Here is a tiny trained network, its code and every weight. The questions are about switching its units off for an input and a class, where a switched-off unit gives its printed mean instead of its output.

import numpy as np


def w(rows, s, z=0):
    codes = np.array(rows[::2]) - 128.0
    scale = np.full(codes.shape[1], s)
    scale[-1] = z or s
    return codes * scale


def norm(h):
    return h / np.sqrt((h * h).mean(-1, keepdims=True) + 1e-5)


def f(y):
    return y / 2 * (1 + np.tanh(0.7978845608 * (y + 0.044715 * y**3)))


def log_softmax(a):
    a = a - a.max(-1, keepdims=True)
    return a - np.log(np.exp(a).sum(-1, keepdims=True))


def net(x, mask):
    res = np.array(x, float).reshape(1, 6) / 4 @ E
    u = 0
    for l in range(2):
        y = f(norm(res) @ A[l][:, :-1].T + A[l][:, -1])
        res = res + np.where(mask[u : u + 10], y, B[l][:, -1]) @ B[l][:, :-1]
        u += 10
    return log_softmax(norm(res)[-1] @ U[:, :-1].T + U[:, -1])


A, B = {}, {}
E = w([
[40,86,104,161,96,113],'x0',
[225,37,115,81,189,98],'x1',
[88,134,118,153,104,42],'x2',
[113,182,78,37,176,100],'x3',
[171,185,104,25,76,164],'x4',
[139,152,250,71,161,121],'x5',
],0.011)
A[0] = w([
[180,94,116,47,117,166,61],'L0N1',
[128,215,111,128,200,77,2],'L0N2',
[225,110,56,171,123,124,71],'L0N3',
[159,253,125,154,45,155,36],'L0N4',
[86,55,226,146,127,136,88],'L0N5',
[220,94,52,177,107,87,62],'L0N6',
[206,83,72,164,98,105,44],'L0N7',
[132,87,85,149,77,139,121],'L0N8',
[109,147,104,107,68,96,76],'L0N9',
[174,100,189,193,175,192,2],'L0N10',
],0.014,0.0073)
B[0] = w([
[174,182,86,91,216,101,249],'L0N1',
[59,143,140,79,87,42,159],'L0N2',
[48,60,171,72,208,108,246],'L0N3',
[38,137,213,46,96,240,247],'L0N4',
[162,131,198,181,65,58,222],'L0N5',
[57,1,119,26,183,149,253],'L0N6',
[69,69,148,90,254,120,216],'L0N7',
[19,104,87,133,215,101,221],'L0N8',
[145,105,174,198,161,171,169],'L0N9',
[247,67,164,180,125,216,181],'L0N10',
],0.0097,0.0044)
A[1] = w([
[147,55,188,203,101,116,160],'L1N1',
[94,204,127,142,219,101,67],'L1N2',
[91,212,151,140,76,216,13],'L1N3',
[141,151,158,92,147,149,169],'L1N4',
[156,74,83,105,130,153,91],'L1N5',
[79,114,11,207,120,156,2],'L1N6',
[37,169,170,159,112,19,91],'L1N7',
[189,212,158,48,178,85,87],'L1N8',
[106,158,171,137,191,95,94],'L1N9',
[117,113,139,118,105,130,80],'L1N10',
],0.013,0.0068)
B[1] = w([
[157,204,172,216,219,130,220],'L1N1',
[178,110,109,68,15,118,158],'L1N2',
[81,147,203,57,156,209,201],'L1N3',
[165,173,111,124,130,131,215],'L1N4',
[100,166,159,86,157,66,155],'L1N5',
[154,89,24,178,107,236,166],'L1N6',
[98,92,122,84,29,78,235],'L1N7',
[205,143,11,138,92,127,254],'L1N8',
[162,148,168,110,67,84,163],'L1N9',
[102,145,125,148,129,125,116],'L1N10',
],0.011,0.0067)
U = w([
[222,149,212,210,211,157,179],'0',
[64,206,199,52,90,231,222],'1',
[77,32,114,86,249,102,179],'2',
[57,76,19,178,81,191,2],'3',
[249,180,44,40,152,148,165],'4',
[115,150,129,39,26,64,73],'5',
[88,135,211,199,70,61,49],'6',
],0.02,0.0039)

Each question gives the input, the list of numbers given to net, and the class t.
The units are the neurons (one row each of A and B). Each row of codes is followed by its name. A weight is (code - 128) times the scale printed after its matrix; where a second scale follows, it is the last column's (A, B and U).
mask holds one flag per neuron, layer by layer. A switched-off neuron (its flag False) gives its mean, the last column of its row in B, instead of its output. The means were averaged over made-up inputs and are rounded, as every weight is.
A unit's drop is (log p(t) with every unit on - log p(t) with that unit switched off) / (log p(t) with every unit on - log p(t) with every unit switched off).
The circuit of an input: a set's keep is (log p(t) with only the set's units on - log p(t) with every unit switched off) / (log p(t) with every unit on - log p(t) with every unit switched off). Starting from the 12 units with the biggest drops (on a tie, the unit counted first), units are removed one at a time, each time the one whose removal leaves the highest keep (on an exact tie, the one counted first), for as long as the keep stays at least 0.8.
units of the circuit, in order: the units of the circuit, biggest drop first
top k neurons: the k neurons with the biggest drops, biggest first
k most important neurons of layer l: the k neurons of layer l with the biggest drops, biggest first
drop of u: that unit's drop, to one decimal
input [-7,-6,-3,2,-7,7], class 0: most important neuron of layer 0 : [L0N10]
input [-6,6,3,3,6,-6], class 2: top 3 neurons : [L0N6, L0N3, L0N7]
input [7,-4,4,7,-4,-2], class 3: units of the circuit, in order : [L1N6, L0N3]
input [-2,0,4,7,-3,-5], class 5: top 2 neurons : [L0N2, L1N7]
input [-6,5,8,1,-7,8], class 0: top 3 neurons : [L1N1, L0N8, L0N3]
input [1,-7,1,2,-6,4], class 6: top 2 neurons : [L0N5, L0N1]
input [-2,-3,4,-4,-5,5], class 0: top 2 neurons : [L1N1, L0N10]
input [3,-1,0,-1,-6,7], class 0: top 2 neurons : [L1N1, L0N10]
input [8,6,-6,-2,5,1], class 4: 2 most important neurons of layer 0 : [L0N1, L0N6]
input [2,-3,-4,-3,-6,6], class 0: top 2 neurons : [L0N10, L1N1]
input [5,-3,7,6,-8,1], class 6: top 2 neurons : [L0N1, L1N8]
input [-5,-6,6,4,-4,0], class 5: top 2 neurons : [L0N2, L1N7]
input [8,3,-2,7,3,-2], class 4: drop of L0N1 : 0.1
input [-8,-2,7,7,-2,-1], class 5: units of the circuit, in order : [L0N2]
input [2,-6,-1,1,-7,3], class 6: drop of L1N7 : 0.2
input [2,-2,-4,8,3,-7], class 3: 2 most important neurons of layer 1 : [L1N6, L1N8]
input [-4,8,7,7,-1,1], class 4: drop of L1N8 : 0.2
input [2,-4,7,5,8,-6], class 1: drop of L0N4 : 0.4
input [7,-7,1,2,7,-6], class 1: top 2 neurons : [L0N4, L1N3]
input [7,4,4,-4,-6,7], class 6: units of the circuit, in order : [L0N5]
